Below is a small trained network, with its code and all its weights. Each question gives an input and a class and asks what happens when units are switched off, that is, made to give their printed mean instead of their output.

import numpy as np


def w(rows, s, z=0):
    codes = np.array(rows[::2]) - 128.0
    scale = np.full(codes.shape[1], s)
    scale[-1] = z or s
    return codes * scale


def f(y):
    return np.maximum(y, 0)


def log_softmax(a):
    a = a - a.max(-1, keepdims=True)
    return a - np.log(np.exp(a).sum(-1, keepdims=True))


def net(x, mask):
    res = np.array(x, float).reshape(1, 4) / 4 @ E
    y = f(res @ A[0][:, :-1].T + A[0][:, -1])
    res = res + np.where(mask, y, B[0][:, -1]) @ B[0][:, :-1]
    return log_softmax(res[-1] @ U[:, :-1].T + U[:, -1])


A, B = {}, {}
E = w([
[108,156,118,148,221,25,134,132,11,140,114,64],'x0',
[109,174,74,149,95,170,75,45,89,153,109,84],'x1',
[138,54,128,70,88,161,68,154,115,128,88,176],'x2',
[75,153,88,109,175,205,196,181,150,166,56,87],'x3',
],0.012)
A[0] = w([
[76,102,116,111,94,142,58,59,87,167,119,120,136],'N0',
[108,164,69,83,65,246,101,145,150,174,111,115,222],'N1',
[167,172,131,151,43,179,122,69,213,108,119,105,221],'N2',
[175,101,198,122,87,136,48,113,162,85,153,189,214],'N3',
[98,100,109,172,166,199,155,63,168,164,113,170,191],'N4',
[166,61,190,133,94,81,124,113,112,54,164,165,183],'N5',
[97,115,65,113,117,158,168,182,100,178,83,119,223],'N6',
[132,199,121,108,163,103,195,44,109,120,121,72,252],'N7',
[148,106,133,126,97,81,106,149,120,101,120,145,247],'N8',
[115,82,153,78,180,85,189,193,137,113,111,134,237],'N9',
[136,179,148,148,93,96,101,91,164,107,142,113,127],'N10',
],0.011,0.0027)
B[0] = w([
[181,124,187,172,61,125,84,71,86,189,69,182,210],'N0',
[191,116,106,94,55,211,162,93,150,71,64,101,248],'N1',
[72,226,143,144,113,185,91,154,254,194,147,160,232],'N2',
[46,120,88,63,94,95,165,73,201,53,142,181,248],'N3',
[105,130,115,103,86,154,169,211,161,91,82,86,184],'N4',
[61,158,113,53,155,46,163,88,122,102,149,127,234],'N5',
[164,70,91,130,151,154,176,115,96,145,61,51,199],'N6',
[106,221,164,214,163,176,99,159,132,160,204,77,230],'N7',
[64,130,177,135,161,46,167,63,111,120,62,135,186],'N8',
[206,66,145,27,207,116,135,198,101,156,147,143,225],'N9',
[115,146,194,139,118,77,112,116,141,125,179,168,181],'N10',
],0.0095,0.016)
U = w([
[69,115,110,68,74,74,123,38,157,53,154,196,117],'0',
[168,116,88,104,53,254,156,122,166,89,55,105,156],'1',
[115,163,125,190,235,105,124,153,50,142,150,68,209],'2',
[151,45,140,50,193,102,122,186,183,155,108,178,209],'3',
[86,166,125,182,53,181,93,179,195,142,171,146,7],'4',
[177,124,162,177,56,70,90,102,38,171,81,151,85],'5',
],0.0091,0.002)

Each question gives the input, the list of numbers given to net, and the class t.
The units are the neurons (one row each of A and B). Each row of codes is followed by its name. A weight is (code - 128) times the scale printed after its matrix; where a second scale follows, it is the last column's (A, B and U).
mask holds one flag per neuron, in row order. A switched-off neuron (its flag False) gives its mean, the last column of its row in B, instead of its output. The means were averaged over made-up inputs and are rounded, as every weight is.
A unit's drop is (log p(t) with every unit on - log p(t) with that unit switched off) / (log p(t) with every unit on - log p(t) with every unit switched off).
The circuit of an input: a set's keep is (log p(t) with only the set's units on - log p(t) with every unit switched off) / (log p(t) with every unit on - log p(t) with every unit switched off). Starting from all 11 units, units are removed one at a time, each time the one whose removal leaves the highest keep (on an exact tie, the one counted first), for as long as the keep stays at least 0.8.
circuit, biggest first: the units of the circuit, biggest drop first
k most important neurons: the k neurons with the biggest drops, biggest first
drop of u: that unit's drop, to one decimal
input [0,-3,-3,-1], class 3: circuit, biggest first -> N7; N3
input [7,4,7,-4], class 5: circuit, biggest first -> N0
input [5,5,-3,-6], class 2: 3 most important neurons -> N7; N1; N3
input [7,-2,4,1], class 2: 3 most important neurons -> N3; N1; N2
input [1,8,1,-2], class 5: 2 most important neurons -> N0; N3
input [0,-5,-7,6], class 2: 2 most important neurons -> N7; N3
input [7,4,5,2], class 5: 2 most important neurons -> N0; N5
input [-3,7,-1,-2], class 4: 2 most important neurons -> N2; N6
input [-3,7,-7,4], class 4: 4 most important neurons -> N7; N2; N9; N10
input [0,-4,-2,-1], class 3: circuit, biggest first -> N3; N9
input [1,3,-1,-1], class 5: 4 most important neurons -> N2; N3; N4; N5
input [6,8,-6,-7], class 2: 2 most important neurons -> N7; N1
input [3,3,-5,-7], class 2: 2 most important neurons -> N7; N3
input [4,-1,0,-3], class 2: circuit, biggest first -> N3
input [3,4,-6,-4], class 2: drop of N7 -> 0.1
input [4,8,4,-7], class 5: drop of N0 -> 2.3
input [-8,-8,1,-1], class 0: drop of N3 -> 0.4
